127	132	115	123	145	122
121	144	116	107	142	117
119	135	123	120	120	118
value 123

139	131	128	131	126	130	124
157	141	128	129	126	134	120
134	143	106	135	111	148	131
value 106

118	143	154	103
146	137	113	147
118	108	129	127
value 129

130	127	137	129	124	132
113	133	115	103	130	109
130	129	138	121	121	130
value 138

102	129	129	124	131	119	135
138	128	128	124	128	131	131
140	125	139	118	147	136	126
value 139

116	151	136	108	135	118	113
117	150	136	107	134	117	113
116	151	136	110	137	118	113
value 136

123	154	157	131
140	140	137	127
124	153	156	130
value 156

123	132	130	123	123	123
140	110	140	149	130	143
132	122	134	136	121	131
value 134
---
[[138 124 117 133 111 125 122]
 [101 117 117 127 121 121 127]
 [106 134 120 125 133 130 152]] → 127, 152

[101 153 152 103 154] → 152, 154

[111 157 123 108 105] → 123, 157

[123 126 118 140 157] → 118, 157

[[121 117 148 127 115]
 [123 138 107 123 119]
 [133 130 149 114 147]] → 107, 149

[126 107 151 132 120] → 151, 151

[[125 126 128 123 128 128 135]
 [153 121 131 144 142 126 135]
 [122 129 129 139 123 126 100]] → 144, 153
---
[116 103 131 144 122 135 146]
131

[124 131 138 150 136]
124

[[110 112 106 127 131 117 126]
 [118 121 106 122 136 116 125]]
106

[[125 154 106 134 100 128]
 [142 101 157 139 133 113]]
101

[[130 137 130 145 128 115 150]
 [121 131 137 153 123 131 157]
 [151 123 120 150 129 120 143]]
120

[[130 109 134 155 107]
 [117 120 116 140 130]]
117
---
[130 141 122 146 128 118 102] result: 130, 102

[[145 111 110 123 143 134]
 [126 130 130 128 127 128]
 [102 120 127 115 118 129]] result: 145, 129

[[156 128 136 145 143 134 126]
 [154 126 134 142 142 132 129]] result: 156, 129

[132 121 138 151 117 137] result: 132, 137

[[143 121 126 119 101 133]
 [125 122 114 106 133 114]
 [131 130 130 145 140 134]] result: 143, 134

[[135 135 103 135 109 132 102]
 [146 132 125 103 123 149 106]] result: 135, 106

[152 141 110 135 110 120] result: 152, 120
---
[156 105 102 145 106 115 158] 156

[[105 136 103 142]
 [132 103 114 106]
 [103 147 112 153]] 105

[138 155 128 122 153] 138

[109 117 145 154] 109

[[117 139 137 132 102 119 131]
 [116 137 130 147 149 143 123]] 117

[[127 123 140 148]
 [116  99 149 154]] 127

[135 143 102 124 145 105] 135
---
116  135  138  153 ⇒ 135

157  146  113  121
115  129  119  134
125  113  132  121
⇒ 146

126  136  151   99 ⇒ 136

121  100  144  105 ⇒ 100

153  155  105  134 ⇒ 155

129  131  137  122
152  122  146  113
104  135  138  125
⇒ 131

106  135  126  144 ⇒ 135
---
[[147, 119, 148, 143, 104],
 [130, 148, 132, 114, 130],
 [117, 110, 123, 146, 125]] ans = 130

[[99, 150, 115, 153],
 [116, 110, 120, 99],
 [101, 130, 123, 117]] ans = 99

[[125, 148, 124, 106],
 [126, 118, 143, 142],
 [147, 128, 144, 138]] ans = 142

[[135, 151, 128, 136],
 [143, 122, 112, 126],
 [115, 113, 144, 119]] ans = 126

[[120, 125, 105, 148, 145, 105],
 [139, 108, 124, 136, 140, 152],
 [124, 157, 148, 130, 124, 117]] ans = 152

[[145, 131, 119, 125, 125, 129],
 [112, 128, 144, 129, 127, 122],
 [125, 122, 107, 149, 123, 131]] ans = 122

[[112, 122, 135, 109],
 [135, 153, 130, 133],
 [109, 114, 132, 106]] ans = 133
---
[[129 119 130 131 120 140 127 144 143 126 121 126 138 131 124 135]
 [134 109 128 142 125 142 123 127 124 128 116 123 151 145 139 137]
 [140 120 123 128 115 145 131 141 141 129 128 130 135 131 125 133]
 [141 117 124 129 113 147 134 144 141 128 131 125 135 131 127 130]
 [131 122 134 128 130 136 120 138 128 128 117 130 138 129 118 127]
 [128 116 122 138 121 145 131 140 140 130 123 123 142 133 132 135]
 [122 121 133 136 127 134 120 142 144 124 111 125 143 135 123 138]
 [122 111 134 134 132 138 120 131 121 132 117 126 145 132 130 132]
 [141 115 127 127 116 137 121 126 132 133 122 136 144 143 134 144]] value 135

[[146 125 145 147 118 125]
 [135 149 137 143 122 109]
 [115 136 115 114 137 137]
 [107 123 105  99 144 155]
 [114 129 113 109 139 145]
 [141 128 141 142 121 126]
 [135 140 136 140 123 118]] value 125

[[133 146 125 130 140 122 113 141 115 144 113 126 120 124 128 129]
 [120 121 119 142 134 134 126 114 125 144 115 144 128 117 145 148]
 [155 140 150 134 125 124 136 128 113 124 111 122 140 155 118 116]
 [152 138 143 140 112 129 134 133 120 114 117 118 134 154 132 127]
 [121 114 127 137 123 138 138 113 135 121 129 138 134 122 144 141]
 [154 136 142 145 113 129 134 128 116 118 109 123 135 148 136 135]
 [140 121 136 128 138 132 140 115 118 139 115 134 139 139 121 121]
 [129 149 125 131 129 120 108 149 122 128 123 117 116 128 123 129]] value 129

[[125 143 144 129 137 129 116 125 116 139 138 137]
 [145 126 142 148 124 132 133 144 135 128 129 135]
 [108 117 119 122 151 151 116 127 129 112 117 108]
 [107 111 118 122 141 151 125 127 122 115 109 115]
 [139 114 125 139 117 131 141 141 139 120 118 127]
 [113 112 124 129 141 152 125 132 125 115 111 117]
 [132 123 124 132 142 136 121 136 146 113 128 111]
 [116 142 140 122 133 129 119 117 105 143 134 141]
 [127 145 133 121 141 122 113 121 128 133 144 126]
 [124 131 137 129 116 127 134 124 108 143 125 147]] value 137

[[132 118 138 117 138 139 121 120 117 119]
 [137 116 119 121 139 121 113 129 113 115]
 [144 125 114 129 122 116 128 141 124 123]
 [121 148 125 113 137 128 130 115 142 131]
 [133 155 119 133 131 121 125 135 150 129]
 [137 118 127 141 119 125 131 141 121 131]
 [143 132 116 129 114 115 129 138 130 128]
 [130 127 120 111 104 119 142 118 128 138]] value 119

[[141 113 129 129 132 120 135 128]
 [114 118 133 116 135 138 131 121]
 [132 112 135 115 126 137 116 120]
 [143 130 129 139 122 117 121 138]
 [138 117 137 129 125 125 134 122]
 [122 123 145 140 122 117 150 132]
 [132 134 114 119 135 126 129 120]
 [117 131 119 125 134 124 143 135]
 [143 132 113 123 135 124 126 116]] value 128

[[151 117 130 116 136 132 128 134 152 130 144 133 136 129 138]
 [133 126 143 133 134 137 127 137 126 134 122 114 127 120 126]
 [132 123 157 128 131 128 127 143 121 136 129 117 127 121 133]
 [135 122 146 125 136 132 136 137 121 137 122 111 130 111 122]
 [146 117 131 124 131 133 127 129 135 142 126 119 130 131 134]
 [132 121 136 123 124 138 124 147 144 127 139 138 130 135 144]
 [143 116 128 125 122 134 130 124 147 137 146 131 134 124 142]
 [137 123 138 121 138 132 136 141 127 133 120 113 127 124 118]
 [129 127 147 131 126 141 134 119 128 139 128 114 123 113 130]
 [126 122 142 133 117 137 119 139 132 135 138 133 129 126 147]
 [152 114 125 117 135 135 130 127 144 139 129 128 129 129 129]
 [152 112 123 124 130 139 131 121 156 138 139 134 136 125 143]] value 138

[[135 134 128 125 151 142 145 101 110 135 142 139]
 [116 115 110 133 123 115 128 117 127 122 153 137]
 [137 135 128 123 145 140 139 110 116 132 133 135]
 [130 137 139 139 137 125 145 119 120 138 131 124]
 [115 122 140 136 125 143 126 148 137 135 133 132]
 [135 138 143 132 135 136 135 134 129 137 121 125]] value 139

[[128 129 129 125 128 125 128 125 124 129 125 125]
 [139 142 142 127 130 115 135 121 120 141 116 115]
 [130 127 126 135 114 128 116 135 120 128 133 123]
 [121 126 126 112 151 126 145 113 134 124 120 134]
 [111 113 113 118 136 141 129 126 141 112 136 146]
 [124 120 119 140 114 143 114 145 133 121 146 135]] value 125
---
(120, 123, 134, 151, 127) result: 127, 120
(145, 129, 128, 152) result: 152, 145
(156, 123, 130, 133, 118) result: 118, 156
((131, 113, 131, 145, 129), (129, 125, 124, 154, 145)) result: 129, 129
(132, 110, 121, 120, 151) result: 151, 132
(123, 156, 137, 152, 117, 104) result: 104, 123
((127, 101, 103, 129, 128), (114, 116, 108, 120, 105), (128, 101, 103, 130, 128)) result: 128, 128
((127, 114, 116, 129, 126, 124), (124, 153, 122, 127, 126, 126), (124, 105, 113, 128, 127, 129)) result: 124, 124
(123, 132, 106, 122, 133) result: 133, 123
---
Q:
[[133 135 103 149 129]
 [111 107 111 119 120]
 [127 142 100 136 116]]
A: 149, 100

Q: [149 118 122 136]
A: 149, 118

Q: [138 126 105 108]
A: 138, 105

Q: [130 137 124 155 122 126 139]
A: 155, 122

Q: [101 109 120 124 152]
A: 152, 101

Q:
[[141 108 139 139 122]
 [114 150 142 122 128]
 [126 140 138 119 133]]
A: 150, 108
---
140	131	139	134	135	125	101
136	129	136	132	133	126	113
139	131	138	134	134	126	104
yields 135

132	109	127	140	128	107
128	146	144	128	138	155
yields 140

153	146	135	116	102 yields 135

125	140	126	109	113	101	109 yields 113

153	146	149	125	152	132 yields 125

121	103	126	105 yields 103

108	112	101	116	106 yields 101
---
Input: [151 149 119 122 104 153 152]
Output: 122

Input:
[[125 144 129 138 119 145 154]
 [126 129 129 130 119 142 106]
 [139 144 129 138 123 113 154]]
Output: 130

Input: [101 147 139 110 115]
Output: 139

Input: [131 154 109 154 115]
Output: 109

Input: [111 106 131 128 131 133 119]
Output: 128

Input: [113 124 142 102 122 130 123]
Output: 102

Input: [115 138 103 149 130 116 141]
Output: 149

Input:
[[154 128 108 118 123]
 [118 127  98 112 123]
 [116 127 122 121 147]]
Output: 98

Input: [131 131 147 118 154]
Output: 147

Input: [101 141 100 141 147]
Output: 100
